Below are the code and all the weights of a small trained network. Each question names an input and a target symbol and asks about switching units off, where a switched-off unit gives its printed mean instead of its output.

import numpy as np


def w(rows, s, z=0):
    codes = np.array(rows[::2]) - 128.0
    scale = np.full(codes.shape[1], s)
    scale[-1] = z or s
    return codes * scale


def f(y):
    return np.maximum(y, 0)


def softmax(a):
    e = np.exp(a - a.max(-1, keepdims=True))
    return e / e.sum(-1, keepdims=True)


def log_softmax(a):
    a = a - a.max(-1, keepdims=True)
    return a - np.log(np.exp(a).sum(-1, keepdims=True))


def net(x, mask):
    ids = ['ΓΞΨβδθπτω'.index(c) for c in x.split()]
    T = len(ids)
    res = E[ids] + P[:T]
    u = 0
    for l in range(3):
        q, k, v = (res @ M[l].T for M in (Q, K, V))
        z = softmax(np.where(np.tri(T) > 0, q @ k.T / 2**0.5, -1e9)) @ v
        res = res + np.where(mask[u], z, O[l][:, -1]) @ O[l][:, :-1]
        u += 1
        y = f(res @ A[l][:, :-1].T + A[l][:, -1])
        res = res + np.where(mask[u : u + 8], y, B[l][:, -1]) @ B[l][:, :-1]
        u += 8
    return log_softmax(res[-1] @ U[:, :-1].T + U[:, -1])


Q, K, V, O, A, B = {}, {}, {}, {}, {}, {}
E = w([
[129,181,92,202,157,69,62],'Γ',
[114,226,228,163,177,164,48],'Ξ',
[208,100,36,79,120,123,177],'Ψ',
[174,132,12,255,222,68,106],'β',
[148,106,180,227,72,200,238],'δ',
[150,125,54,246,121,178,117],'θ',
[185,94,103,92,56,233,161],'π',
[138,128,24,147,197,96,154],'τ',
[135,121,37,165,149,166,140],'ω',
],0.0081)
P = w([
[112,148,122,142,255,247,136],'0',
[182,99,111,191,20,79,67],'1',
[144,101,103,124,55,103,124],'2',
[178,130,102,129,57,106,141],'3',
[188,151,102,127,59,107,139],'4',
[195,154,108,128,62,112,143],'5',
[206,161,112,132,59,116,148],'6',
[197,170,119,133,56,113,142],'7',
[206,173,125,128,58,121,133],'8',
[200,150,116,140,58,134,138],'9',
],0.006)
Q[0] = w([
[48,95,144,102,155,100,102],'0.h0',
[246,182,87,184,109,127,120],'0.h0',
],0.012)
K[0] = w([
[217,32,92,112,68,127,218],'0.h0',
[2,195,164,116,211,191,67],'0.h0',
],0.0083)
V[0] = w([
[145,82,107,3,65,128,198],'0.h0',
[130,104,30,113,199,86,162],'0.h0',
],0.0078)
O[0] = w([
[248,142,145,114,131,159,143,2],'0.h0',
[188,68,110,151,121,87,57,85],'0.h0',
],0.011,0.0098)
A[0] = w([
[74,159,172,135,177,192,182,98],'0.n0',
[125,91,103,173,156,34,56,167],'0.n1',
[204,1,135,120,109,94,35,173],'0.n2',
[86,231,108,187,237,159,55,196],'0.n3',
[102,118,48,45,42,132,110,133],'0.n4',
[155,133,252,123,114,109,55,142],'0.n5',
[81,200,119,171,149,196,70,253],'0.n6',
[206,10,26,142,154,176,95,201],'0.n7',
],0.0062,0.0032)
B[0] = w([
[118,100,139,103,179,182,181,179],'0.n0',
[90,113,72,120,54,85,85,176],'0.n1',
[137,110,70,199,254,173,112,143],'0.n2',
[115,82,124,55,92,147,139,251],'0.n3',
[40,58,62,157,112,66,90,157],'0.n4',
[127,189,185,137,45,23,88,145],'0.n5',
[107,93,137,92,116,96,166,254],'0.n6',
[180,88,113,193,106,129,169,150],'0.n7',
],0.0075,0.0092)
Q[1] = w([
[26,95,70,34,2,62,129],'1.h0',
[11,31,33,92,139,142,202],'1.h0',
],0.0083)
K[1] = w([
[15,66,142,79,185,161,110],'1.h0',
[52,3,85,125,254,185,177],'1.h0',
],0.008)
V[1] = w([
[82,169,159,63,140,160,151],'1.h0',
[100,123,94,130,79,10,1],'1.h0',
],0.0055)
O[1] = w([
[152,131,226,78,3,45,152,251],'1.h0',
[36,215,46,97,96,207,41,164],'1.h0',
],0.0049,0.003)
A[1] = w([
[126,184,49,159,63,80,29,242],'1.n0',
[188,137,114,191,190,153,67,121],'1.n1',
[136,125,147,208,119,92,48,255],'1.n2',
[60,41,102,133,159,152,136,68],'1.n3',
[173,51,133,216,90,209,198,253],'1.n4',
[254,67,125,122,98,167,167,177],'1.n5',
[94,154,114,84,107,104,102,139],'1.n6',
[95,180,122,121,106,140,13,54],'1.n7',
],0.0059,0.0019)
B[1] = w([
[65,29,142,34,126,188,228,254],'1.n0',
[196,189,108,133,220,104,60,149],'1.n1',
[155,54,159,34,220,161,246,160],'1.n2',
[128,136,65,165,129,209,161,236],'1.n3',
[122,182,100,121,221,6,164,165],'1.n4',
[154,118,142,63,254,116,180,145],'1.n5',
[130,89,140,81,106,135,147,222],'1.n6',
[157,89,178,69,170,185,174,208],'1.n7',
],0.0053,0.0072)
Q[2] = w([
[100,74,109,1,142,84,184],'2.h0',
[230,249,189,214,102,179,25],'2.h0',
],0.0081)
K[2] = w([
[198,228,172,106,151,122,131],'2.h0',
[80,2,56,131,95,160,88],'2.h0',
],0.0098)
V[2] = w([
[124,186,34,254,73,98,108],'2.h0',
[44,108,177,83,6,20,106],'2.h0',
],0.0055)
O[2] = w([
[2,73,160,173,211,54,119,9],'2.h0',
[187,53,168,233,110,174,138,159],'2.h0',
],0.0072,0.015)
A[2] = w([
[208,194,111,106,159,113,112,71],'2.n0',
[100,127,176,77,127,109,152,252],'2.n1',
[108,76,102,91,108,81,129,177],'2.n2',
[107,85,166,200,156,83,109,71],'2.n3',
[93,145,120,113,170,38,65,97],'2.n4',
[176,85,194,254,92,102,158,127],'2.n5',
[75,178,124,108,186,64,61,114],'2.n6',
[69,117,132,139,161,58,169,220],'2.n7',
],0.0075,0.0037)
B[2] = w([
[42,141,123,75,101,44,149,153],'2.n0',
[189,128,115,227,106,118,135,202],'2.n1',
[134,171,169,181,121,141,181,191],'2.n2',
[39,140,160,150,254,66,106,136],'2.n3',
[183,110,83,162,101,126,76,157],'2.n4',
[64,89,152,22,153,94,42,247],'2.n5',
[179,50,88,154,83,153,25,170],'2.n6',
[102,139,114,255,123,139,134,159],'2.n7',
],0.0066,0.013)
U = w([
[197,120,115,133,7,177,154,225],'Γ',
[40,170,170,253,123,113,202,214],'Ξ',
[120,178,133,46,143,81,181,2],'Ψ',
[191,146,143,201,135,96,217,111],'β',
[111,48,173,98,130,92,111,63],'δ',
[189,128,99,144,113,114,86,19],'θ',
[197,114,133,202,182,184,104,211],'π',
[165,130,140,211,155,143,151,155],'τ',
[44,141,146,73,190,193,123,44],'ω',
],0.0048,0.0036)

Each question gives the input, a string of symbols that net reads in full, and the target symbol t.
The units are the heads (2 rows each of Q, K, V and O) and the neurons (one row each of A and B). Each row of codes is followed by its name. A weight is (code - 128) times the scale printed after its matrix; where a second scale follows, it is the last column's (O, A, B and U).
mask holds one flag per unit, layer by layer, with each layer's heads first. A switched-off unit (its flag False) gives its mean, the last column of its rows in O or B, instead of its output. The means were averaged over made-up inputs and are rounded, as every weight is.
A unit's drop is (log p(t) with every unit on - log p(t) with that unit switched off) / (log p(t) with every unit on - log p(t) with every unit switched off).
The circuit of an input: a set's keep is (log p(t) with only the set's units on - log p(t) with every unit switched off) / (log p(t) with every unit on - log p(t) with every unit switched off). Starting from the 12 units with the biggest drops (on a tie, the unit counted first), units are removed one at a time, each time the one whose removal leaves the highest keep (on an exact tie, the one counted first), for as long as the keep stays at least 0.8.
units of the circuit, in order: the units of the circuit, biggest drop first
most important unit: the unit with the biggest drop
k most important neurons: the k neurons with the biggest drops, biggest first
k most important neurons of layer l: the k neurons of layer l with the biggest drops, biggest first
input β π π, target ω: units of the circuit, in order : [0.h0; 1.h0; 2.h0; 0.n2]
input β Ξ τ Ξ, target ω: units of the circuit, in order : [1.h0; 0.h0; 0.n1]
input Ξ Ξ β π ω, target δ: 4 most important neurons : [2.n5; 0.n3; 0.n4; 0.n0]
input π π Ψ, target Ψ: 2 most important neurons : [1.n5; 2.n0]
input Ξ π Ξ Ξ Ξ θ β, target δ: 2 most important neurons : [2.n5; 1.n0]
input Ξ Ξ β Γ τ Ψ, target δ: 2 most important neurons : [2.n5; 0.n3]
input δ Ψ Ψ τ β, target β: most important unit : 1.h0
input β β β β, target ω: 2 most important neurons of layer 0 : [0.n1; 0.n2]
input Ξ π Ξ Ψ, target δ: 2 most important neurons of layer 2 : [2.n5; 2.n1]
input π Ψ Ξ Ψ θ Ξ π, target Ψ: 3 most important neurons of layer 1 : [1.n5; 1.n4; 1.n0]
input π Γ Γ, target Ψ: 2 most important neurons : [1.n5; 0.n7]
input Ξ Ξ Ξ Ψ Ξ δ Ξ β Ξ π, target δ: 2 most important neurons of layer 1 : [1.n0; 1.n7]
input Ψ Ξ Γ δ, target Ξ: 4 most important neurons : [2.n7; 0.n0; 2.n2; 2.n5]
input θ π π π, target Ξ: most important unit : 2.h0
input Ψ π π τ Ξ β Ξ, target θ: 3 most important neurons of layer 1 : [1.n1; 1.n4; 1.n0]
input Ψ π π β β Ξ Ξ θ, target θ: 3 most important neurons of layer 0 : [0.n2; 0.n7; 0.n3]
input Ψ Ξ Ξ β τ, target θ: 4 most important neurons of layer 0 : [0.n2; 0.n7; 0.n3; 0.n6]
input Ξ β Ξ θ Γ, target δ: 2 most important neurons of layer 2 : [2.n5; 2.n3]
input Ξ Ξ Ξ Ξ β Ξ β Ξ π, target δ: 4 most important neurons : [2.n5; 1.n0; 0.n3; 1.n7]
input Ξ δ τ π, target Ξ: 2 most important neurons : [0.n3; 1.n4]
input β Ψ β Ξ Ξ Ξ τ Ξ Ψ Γ, target ω: 3 most important neurons : [0.n1; 0.n2; 0.n7]
input β π Ξ Ξ β θ Ψ Ψ β Γ, target ω: 3 most important neurons of layer 0 : [0.n1; 0.n7; 0.n2]
